Here is a tiny trained network, its code and every weight. The questions are about switching its units off for an input and a class, where a switched-off unit gives its printed mean instead of its output.

import numpy as np


def w(rows, s, z=0):
    codes = np.array(rows[::2]) - 128.0
    scale = np.full(codes.shape[1], s)
    scale[-1] = z or s
    return codes * scale


def f(y):
    return y / 2 * (1 + np.tanh(0.7978845608 * (y + 0.044715 * y**3)))


def log_softmax(a):
    a = a - a.max(-1, keepdims=True)
    return a - np.log(np.exp(a).sum(-1, keepdims=True))


def net(x, mask):
    res = np.array(x, float).reshape(1, 4) / 4 @ E
    y = f(res @ A[0][:, :-1].T + A[0][:, -1])
    res = res + np.where(mask, y, B[0][:, -1]) @ B[0][:, :-1]
    return log_softmax(res[-1] @ U[:, :-1].T + U[:, -1])


A, B = {}, {}
E = w([
[113,231,194,119,1],'x0',
[158,126,175,151,124],'x1',
[199,249,90,22,239],'x2',
[188,140,64,138,122],'x3',
],0.0067)
A[0] = w([
[64,155,213,145,146,253],'N1',
[72,55,110,171,58,106],'N2',
[126,173,139,49,198,51],'N3',
[140,21,126,142,255,89],'N4',
[132,150,126,108,43,73],'N5',
[106,79,93,185,68,41],'N6',
[138,82,98,167,204,19],'N7',
],0.0095,0.0056)
B[0] = w([
[153,120,24,139,85,253],'N1',
[145,46,201,64,230,250],'N2',
[238,100,229,56,240,198],'N3',
[13,207,109,206,76,248],'N4',
[129,247,160,157,117,163],'N5',
[166,106,254,150,224,185],'N6',
[74,223,201,171,98,160],'N7',
],0.0082,0.0056)
U = w([
[167,1,225,75,255,35],'0',
[103,50,56,150,135,255],'1',
[14,235,201,190,74,19],'2',
],0.006,0.0057)

Each question gives the input, the list of numbers given to net, and the class t.
The units are the neurons (one row each of A and B). Each row of codes is followed by its name. A weight is (code - 128) times the scale printed after its matrix; where a second scale follows, it is the last column's (A, B and U).
mask holds one flag per neuron, in row order. A switched-off neuron (its flag False) gives its mean, the last column of its row in B, instead of its output. The means were averaged over made-up inputs and are rounded, as every weight is.
A unit's drop is (log p(t) with every unit on - log p(t) with that unit switched off) / (log p(t) with every unit on - log p(t) with every unit switched off).
The circuit of an input: a set's keep is (log p(t) with only the set's units on - log p(t) with every unit switched off) / (log p(t) with every unit on - log p(t) with every unit switched off). Starting from all 7 units, units are removed one at a time, each time the one whose removal leaves the highest keep (on an exact tie, the one counted first), for as long as the keep stays at least 0.8.
units of the circuit, in order: the units of the circuit, biggest drop first
top k neurons: the k neurons with the biggest drops, biggest first
drop of u: that unit's drop, to one decimal
input [4,1,8,1], class 0: units of the circuit, in order -> [N3]
input [-6,0,5,3], class 2: top 3 neurons -> [N4; N7; N2]
input [2,1,-6,-1], class 0: top 3 neurons -> [N2; N6; N4]
input [1,-7,-4,1], class 0: units of the circuit, in order -> [N2; N4]
input [8,-4,-3,-8], class 1: top 3 neurons -> [N1; N4; N2]
input [-6,-8,-5,-4], class 2: top 3 neurons -> [N4; N7; N3]
input [-6,7,-5,4], class 2: top 3 neurons -> [N4; N7; N3]
input [-8,-1,6,2], class 2: top 3 neurons -> [N4; N7; N2]
input [-8,6,1,3], class 2: drop of N7 -> 0.1
input [3,4,1,-6], class 1: drop of N7 -> 0.1
input [0,-7,-6,4], class 0: drop of N2 -> 0.2
